Here is a tiny trained network, its code and every weight. The questions are about switching its units off for an input and a class, where a switched-off unit gives its printed mean instead of its output.

import numpy as np


def w(rows, s, z=0):
    codes = np.array(rows[::2]) - 128.0
    scale = np.full(codes.shape[1], s)
    scale[-1] = z or s
    return codes * scale


def f(y):
    return np.maximum(y, 0)


def log_softmax(a):
    a = a - a.max(-1, keepdims=True)
    return a - np.log(np.exp(a).sum(-1, keepdims=True))


def net(x, mask):
    res = np.array(x, float).reshape(1, 5) / 4 @ E
    y = f(res @ A[0][:, :-1].T + A[0][:, -1])
    res = res + np.where(mask, y, B[0][:, -1]) @ B[0][:, :-1]
    return log_softmax(res[-1] @ U[:, :-1].T + U[:, -1])


A, B = {}, {}
E = w([
[22,112,117,202,101,110,156,73,206],'x0',
[169,134,131,170,16,177,124,216,188],'x1',
[178,9,109,155,62,138,220,154,40],'x2',
[90,119,15,1,125,32,171,164,180],'x3',
[91,136,132,122,139,26,160,14,164],'x4',
],0.0094)
A[0] = w([
[206,96,120,202,51,172,110,111,62,248],'n0',
[33,101,120,231,99,89,160,51,150,158],'n1',
[104,224,147,172,154,165,2,54,183,173],'n2',
[120,156,33,39,226,86,192,126,135,187],'n3',
[87,182,164,113,173,52,90,157,182,160],'n4',
[160,235,182,66,150,215,94,144,67,158],'n5',
[172,102,130,79,149,96,83,245,61,155],'n6',
],0.0081,0.0019)
B[0] = w([
[109,81,54,155,169,254,74,173,110,214],'n0',
[29,117,141,215,97,117,149,105,130,230],'n1',
[62,143,173,152,199,104,41,209,170,255],'n2',
[145,197,86,38,109,34,199,26,77,244],'n3',
[131,174,120,125,120,22,83,128,184,211],'n4',
[177,225,155,182,113,140,97,143,115,214],'n5',
[167,160,142,184,30,97,205,178,7,207],'n6',
],0.0095,0.013)
U = w([
[193,171,129,80,116,87,151,94,44,124],'0',
[199,64,110,110,42,175,218,242,130,167],'1',
[114,80,149,112,237,137,148,110,63,72],'2',
[117,157,192,127,194,90,51,191,177,201],'3',
[253,141,149,161,152,199,77,131,68,167],'4',
[131,95,162,171,192,82,100,45,74,5],'5',
[117,105,61,43,144,49,178,76,203,174],'6',
[45,85,147,184,72,134,182,150,159,79],'7',
],0.011,0.0023)

Each question gives the input, the list of numbers given to net, and the class t.
The units are the neurons (one row each of A and B). Each row of codes is followed by its name. A weight is (code - 128) times the scale printed after its matrix; where a second scale follows, it is the last column's (A, B and U).
mask holds one flag per neuron, in row order. A switched-off neuron (its flag False) gives its mean, the last column of its row in B, instead of its output. The means were averaged over made-up inputs and are rounded, as every weight is.
A unit's drop is (log p(t) with every unit on - log p(t) with that unit switched off) / (log p(t) with every unit on - log p(t) with every unit switched off).
The circuit of an input: a set's keep is (log p(t) with only the set's units on - log p(t) with every unit switched off) / (log p(t) with every unit on - log p(t) with every unit switched off). Starting from all 7 units, units are removed one at a time, each time the one whose removal leaves the highest keep (on an exact tie, the one counted first), for as long as the keep stays at least 0.8.
circuit, biggest first: the units of the circuit, biggest drop first
top k neurons: the k neurons with the biggest drops, biggest first
drop of u: that unit's drop, to one decimal
input [8,1,-3,-7,4], class 3: top 2 neurons	n2, n6
input [7,-8,1,0,4], class 6: circuit, biggest first	n3
input [-4,-5,-5,3,2], class 6: circuit, biggest first	n3, n4
input [0,0,0,-5,0], class 4: circuit, biggest first	n4, n0
input [-4,4,2,0,0], class 1: top 2 neurons	n2, n6
input [-6,7,1,0,5], class 1: circuit, biggest first	n2, n3
input [-7,-5,-2,-4,4], class 3: circuit, biggest first	n2, n3
input [-4,-1,3,1,-4], class 1: circuit, biggest first	n6, n3
input [-2,-7,5,-5,2], class 2: top 3 neurons	n5, n6, n4
input [2,-2,1,1,-7], class 1: top 2 neurons	n2, n3
input [1,-4,7,-8,0], class 4: top 3 neurons	n0, n3, n2
input [6,-6,2,1,4], class 6: top 2 neurons	n3, n6
input [0,-2,7,-7,1], class 4: top 3 neurons	n0, n3, n2
input [4,-1,5,-8,3], class 7: circuit, biggest first	n1
input [-7,2,-3,5,5], class 0: top 3 neurons	n6, n2, n1
input [8,7,-1,-8,-8], class 4: top 3 neurons	n0, n4, n5
input [5,7,1,8,-2], class 6: top 2 neurons	n6, n0
input [-5,-4,-7,-8,7], class 3: drop of n4	0.0
input [-5,0,-4,2,3], class 0: drop of n5	0.1
input [-8,2,2,7,8], class 0: circuit, biggest first	n6
input [2,-8,-6,2,0], class 6: drop of n3	2.5
input [2,-3,-2,-3,8], class 3: drop of n2	1.0
